Below is a small trained network, with its code and all its weights. Each question gives an input and a class and asks what happens when units are switched off, that is, made to give their printed mean instead of their output.

import numpy as np


def w(rows, s, z=0):
    codes = np.array(rows[::2]) - 128.0
    scale = np.full(codes.shape[1], s)
    scale[-1] = z or s
    return codes * scale


def f(y):
    return y / 2 * (1 + np.tanh(0.7978845608 * (y + 0.044715 * y**3)))


def log_softmax(a):
    a = a - a.max(-1, keepdims=True)
    return a - np.log(np.exp(a).sum(-1, keepdims=True))


def net(x, mask):
    res = np.array(x, float).reshape(1, 6) / 4 @ E
    y = f(res @ A[0][:, :-1].T + A[0][:, -1])
    res = res + np.where(mask, y, B[0][:, -1]) @ B[0][:, :-1]
    return log_softmax(res[-1] @ U[:, :-1].T + U[:, -1])


A, B = {}, {}
E = w([
[112,183,31,162,128,79,88,133,166,184,85],'x0',
[233,156,60,158,107,70,9,86,123,120,123],'x1',
[210,195,111,239,211,114,176,199,29,187,11],'x2',
[159,17,227,166,148,124,79,4,29,187,175],'x3',
[185,99,168,214,93,120,141,128,121,76,131],'x4',
[114,137,60,254,81,66,135,74,187,117,130],'x5',
],0.0093)
A[0] = w([
[154,78,154,60,129,126,37,62,134,118,161,17],'N0',
[196,155,58,254,131,108,103,122,100,141,87,88],'N1',
[111,24,224,160,87,132,137,18,133,103,194,36],'N2',
[200,159,142,209,147,68,120,119,83,129,99,109],'N3',
[127,170,119,87,121,163,201,254,184,91,118,3],'N4',
[79,209,30,167,121,68,121,125,185,142,120,62],'N5',
[138,120,213,120,207,166,195,152,42,199,70,27],'N6',
[135,117,180,121,131,153,128,109,111,99,114,119],'N7',
[175,163,81,197,123,104,112,140,97,127,124,28],'N8',
],0.0085,0.0047)
B[0] = w([
[177,200,113,99,47,112,40,71,110,139,208,205],'N0',
[255,118,133,148,156,80,167,95,157,122,43,236],'N1',
[82,16,226,177,101,116,213,59,143,82,191,252],'N2',
[241,110,118,199,134,124,105,130,89,92,130,215],'N3',
[81,209,152,116,127,133,144,182,148,42,127,224],'N4',
[72,70,35,106,101,151,170,90,221,222,58,219],'N5',
[84,147,152,167,186,167,66,207,30,202,148,254],'N6',
[87,78,123,122,175,121,100,116,131,164,163,164],'N7',
[181,93,136,158,97,84,171,120,156,98,79,180],'N8',
],0.0076,0.013)
U = w([
[218,141,114,183,145,84,159,132,144,109,79,190],'0',
[168,148,126,29,90,108,46,67,128,113,205,142],'1',
[72,208,123,84,129,146,172,212,177,12,115,66],'2',
[70,136,41,116,111,107,160,117,208,180,95,4],'3',
[112,149,168,149,189,161,140,196,54,166,129,144],'4',
[100,63,199,149,107,116,165,61,140,82,199,176],'5',
],0.011,0.0033)

Each question gives the input, the list of numbers given to net, and the class t.
The units are the neurons (one row each of A and B). Each row of codes is followed by its name. A weight is (code - 128) times the scale printed after its matrix; where a second scale follows, it is the last column's (A, B and U).
mask holds one flag per neuron, in row order. A switched-off neuron (its flag False) gives its mean, the last column of its row in B, instead of its output. The means were averaged over made-up inputs and are rounded, as every weight is.
A unit's drop is (log p(t) with every unit on - log p(t) with that unit switched off) / (log p(t) with every unit on - log p(t) with every unit switched off).
The circuit of an input: a set's keep is (log p(t) with only the set's units on - log p(t) with every unit switched off) / (log p(t) with every unit on - log p(t) with every unit switched off). Starting from all 9 units, units are removed one at a time, each time the one whose removal leaves the highest keep (on an exact tie, the one counted first), for as long as the keep stays at least 0.8.
units of the circuit, in order: the units of the circuit, biggest drop first
unit that matters most: the unit with the biggest drop
top k neurons: the k neurons with the biggest drops, biggest first
drop when u is switched off: that unit's drop, to one decimal
input [4,4,0,-3,1,-8], class 2: unit that matters most -> N6
input [7,-7,-4,0,6,3], class 3: units of the circuit, in order -> [N5 N3]
input [7,0,-2,8,-5,0], class 1: top 2 neurons -> [N0 N8]
input [5,-3,-4,4,-8,3], class 3: units of the circuit, in order -> [N3 N2]
input [-4,5,1,3,3,-8], class 1: top 2 neurons -> [N0 N4]
input [-4,3,-2,0,0,-2], class 1: units of the circuit, in order -> [N0 N8]
input [-8,4,2,-8,0,5], class 2: top 2 neurons -> [N4 N3]
input [-1,-4,4,-5,7,-1], class 2: drop when N4 is switched off -> 0.7
input [0,1,-5,-5,6,-3], class 2: drop when N2 is switched off -> 0.0
input [0,-7,4,7,-1,2], class 4: drop when N6 is switched off -> 2.8
input [4,-3,-1,-3,3,8], class 3: drop when N5 is switched off -> 1.6
